Below are the code and all the weights of a small trained network. Each question names an input and a class and asks about switching units off, where a switched-off unit gives its printed mean instead of its output.

import numpy as np


def w(rows, s, z=0):
    codes = np.array(rows[::2]) - 128.0
    scale = np.full(codes.shape[1], s)
    scale[-1] = z or s
    return codes * scale


def f(y):
    return np.maximum(y, 0)


def log_softmax(a):
    a = a - a.max(-1, keepdims=True)
    return a - np.log(np.exp(a).sum(-1, keepdims=True))


def net(x, mask):
    res = np.array(x, float).reshape(1, 6) / 4 @ E
    y = f(res @ A[0][:, :-1].T + A[0][:, -1])
    res = res + np.where(mask, y, B[0][:, -1]) @ B[0][:, :-1]
    return log_softmax(res[-1] @ U[:, :-1].T + U[:, -1])


A, B = {}, {}
E = w([
[122,120,132,135,125,126,138,135],'x0',
[55,164,162,64,60,145,85,84],'x1',
[64,183,46,172,142,186,169,89],'x2',
[117,126,131,115,139,137,128,145],'x3',
[185,24,80,80,72,254,120,109],'x4',
[138,146,63,178,63,118,1,237],'x5',
],0.0067)
A[0] = w([
[68,124,219,88,55,127,114,89,170],'N1',
[107,187,172,169,177,74,109,141,6],'N2',
[150,106,195,108,160,145,227,44,78],'N3',
[37,146,162,147,132,63,125,95,111],'N4',
[200,98,39,216,218,126,214,156,176],'N5',
[88,198,196,179,183,51,120,109,45],'N6',
[255,73,228,109,177,73,111,179,180],'N7',
[159,166,86,162,56,101,53,174,33],'N8',
[164,84,72,77,148,242,106,36,152],'N9',
[136,61,171,117,171,112,201,61,36],'N10',
[169,74,82,73,96,204,111,68,32],'N11',
[162,144,35,227,220,159,195,130,139],'N12',
[233,49,234,125,117,55,106,171,148],'N13',
[146,99,88,107,137,237,124,98,46],'N14',
[216,46,92,96,67,201,150,96,84],'N15',
[5,174,136,90,43,172,111,87,148],'N16',
[123,118,188,70,176,158,198,41,14],'N17',
[159,126,211,112,146,136,210,55,21],'N18',
[198,37,175,98,94,165,117,124,104],'N19',
[108,103,197,87,188,121,195,53,47],'N20',
[105,207,173,166,199,77,129,121,49],'N21',
[136,119,160,91,211,133,176,63,17],'N22',
[130,187,180,138,191,17,139,92,56],'N23',
[107,211,165,165,166,53,131,138,28],'N24',
[177,66,110,110,113,207,129,121,33],'N25',
[140,133,50,177,35,81,8,225,92],'N26',
],0.0056,0.0022)
B[0] = w([
[101,194,60,43,125,136,102,74,202],'N1',
[198,76,162,190,92,74,206,178,184],'N2',
[156,89,69,124,209,190,54,135,234],'N3',
[108,106,185,128,77,68,169,111,201],'N4',
[55,232,83,47,70,85,101,14,251],'N5',
[176,91,150,170,83,64,210,163,223],'N6',
[24,224,121,27,102,67,80,40,217],'N7',
[199,87,90,135,231,207,57,167,193],'N8',
[94,148,215,155,101,64,216,149,236],'N9',
[176,99,67,138,215,188,64,149,204],'N10',
[136,77,209,177,67,76,194,158,203],'N11',
[46,218,56,1,43,40,107,50,236],'N12',
[24,251,130,66,121,73,49,68,208],'N13',
[110,68,207,163,89,60,188,144,193],'N14',
[133,85,205,167,67,85,205,162,228],'N15',
[99,205,53,61,69,101,131,41,227],'N16',
[163,82,53,143,206,200,56,138,217],'N17',
[161,66,72,138,197,179,67,155,207],'N18',
[73,130,219,177,70,65,186,152,197],'N19',
[190,114,64,147,195,172,46,128,223],'N20',
[177,88,185,184,83,55,199,163,212],'N21',
[177,71,79,220,227,191,67,141,198],'N22',
[129,112,183,168,73,42,196,186,224],'N23',
[179,62,188,179,108,71,206,200,206],'N24',
[131,133,214,204,93,107,173,182,190],'N25',
[208,95,84,154,241,201,71,134,253],'N26',
],0.0055,0.0056)
U = w([
[166,46,224,203,63,60,254,178,42],'0',
[203,56,62,186,213,176,49,166,57],'1',
[41,187,138,84,89,81,127,54,254],'2',
[78,177,90,61,51,76,143,34,154],'3',
],0.0062,0.0031)

Each question gives the input, the list of numbers given to net, and the class t.
The units are the neurons (one row each of A and B). Each row of codes is followed by its name. A weight is (code - 128) times the scale printed after its matrix; where a second scale follows, it is the last column's (A, B and U).
mask holds one flag per neuron, in row order. A switched-off neuron (its flag False) gives its mean, the last column of its row in B, instead of its output. The means were averaged over made-up inputs and are rounded, as every weight is.
A unit's drop is (log p(t) with every unit on - log p(t) with that unit switched off) / (log p(t) with every unit on - log p(t) with every unit switched off).
The circuit of an input: a set's keep is (log p(t) with only the set's units on - log p(t) with every unit switched off) / (log p(t) with every unit on - log p(t) with every unit switched off). Starting from the 12 units with the biggest drops (on a tie, the unit counted first), units are removed one at a time, each time the one whose removal leaves the highest keep (on an exact tie, the one counted first), for as long as the keep stays at least 0.8.
units of the circuit, in order: the units of the circuit, biggest drop first
k most important neurons: the k neurons with the biggest drops, biggest first
drop when u is switched off: that unit's drop, to one decimal
input [-4,-2,-8,7,-3,0], class 2: units of the circuit, in order => N13
input [-5,-4,4,-5,-6,-1], class 0: units of the circuit, in order => N24, N21
input [-6,8,-6,1,-8,6], class 0: units of the circuit, in order => N24, N2
input [-8,3,4,-3,5,-5], class 0: units of the circuit, in order => N9, N5
input [6,4,3,-3,4,0], class 0: units of the circuit, in order => N5, N12
input [1,2,7,2,-3,7], class 1: 2 most important neurons => N26, N8
input [5,-8,-4,8,-6,-3], class 3: 3 most important neurons => N7, N5, N13
input [-6,-4,-7,-3,0,-5], class 2: 2 most important neurons => N7, N13
input [3,-8,2,-4,-1,5], class 3: 2 most important neurons => N5, N12
input [1,-8,-4,6,5,-7], class 3: 4 most important neurons => N7, N5, N13, N26
input [-7,-8,4,-6,-5,1], class 3: 2 most important neurons => N12, N5
input [0,-5,-7,6,-3,-6], class 2: 4 most important neurons => N7, N13, N26, N8
input [8,-4,1,-3,2,3], class 3: drop when N18 is switched off => 0.1
input [-7,-7,-5,7,2,-5], class 3: units of the circuit, in order => N7
input [-5,4,1,0,4,-4], class 0: drop when N11 is switched off => 0.4
input [-4,2,6,-6,-4,7], class 1: drop when N26 is switched off => 0.3
